[[136 114 131 127 128 140 119 122]
 [130 116 135 136 132 113 127 146]
 [105 135 119 131 142 142 117 125]
 [149 116 135 131 119 146 133 125]
 [148 140 125 122 103 142 140 118]
 [115 112 116 137 117 128 117 135]
 [127 145 136 131 141 123 136 133]]
->
[[114 131 127 128 140 119 122 136]
 [116 135 136 132 113 127 146 130]
 [135 119 131 142 142 117 125 105]
 [116 135 131 119 146 133 125 149]
 [140 125 122 103 142 140 118 148]
 [112 116 137 117 128 117 135 115]
 [145 136 131 141 123 136 133 127]]

[[129 132]
 [126 154]
 [123 125]
 [154 113]
 [124 115]
 [121 155]]
->
[[132 129]
 [154 126]
 [125 123]
 [113 154]
 [115 124]
 [155 121]]

[[144 137 136 101 124 110 103 131 123 117 149 136]
 [142 115 128 147 136 135 119 125 127 125 115 117]]
->
[[137 136 101 124 110 103 131 123 117 149 136 144]
 [115 128 147 136 135 119 125 127 125 115 117 142]]

[[128 132 154 127 128]
 [130 125 125 131 135]
 [117 132 126 121 134]
 [128 129 140 131 147]
 [113 124 131 126 141]
 [133 130 134 128 131]
 [136 127 120 124 133]
 [128 133 127 129 144]
 [131 129 118 141 142]]
->
[[132 154 127 128 128]
 [125 125 131 135 130]
 [132 126 121 134 117]
 [129 140 131 147 128]
 [124 131 126 141 113]
 [130 134 128 131 133]
 [127 120 124 133 136]
 [133 127 129 144 128]
 [129 118 141 142 131]]

[[148 131 114 122 131 131 155 132 122 153 134 134]
 [113 126 109 107 118 140 125 150 112 132 121 115]
 [103 106 128 124 134 120 135 133 120 127 133 102]
 [146 146 130 123 119 137 131 158 128 143 119 122]
 [151 130 121 123 142 118 144 136 110 137 150 125]
 [114 134 129 110 147 123 113 136 112 150 123 116]]
->
[[131 114 122 131 131 155 132 122 153 134 134 148]
 [126 109 107 118 140 125 150 112 132 121 115 113]
 [106 128 124 134 120 135 133 120 127 133 102 103]
 [146 130 123 119 137 131 158 128 143 119 122 146]
 [130 121 123 142 118 144 136 110 137 150 125 151]
 [134 129 110 147 123 113 136 112 150 123 116 114]]

[[126 136 135 124 118 135 138]
 [106 140 138 142 114 140 125]]
->
[[136 135 124 118 135 138 126]
 [140 138 142 114 140 125 106]]

[[135 127 133 120 131 126 132]
 [119 140 127 140 102 119 112]
 [132 129 144 113 123 127 120]
 [128 130 122 127 140 117 116]
 [115 134 112 137 139 121 145]
 [131 118 125 117 127 135 119]
 [123 147 136 137 141 115 130]
 [133 137 119 131 111 130 133]]
->
[[127 133 120 131 126 132 135]
 [140 127 140 102 119 112 119]
 [129 144 113 123 127 120 132]
 [130 122 127 140 117 116 128]
 [134 112 137 139 121 145 115]
 [118 125 117 127 135 119 131]
 [147 136 137 141 115 130 123]
 [137 119 131 111 130 133 133]]
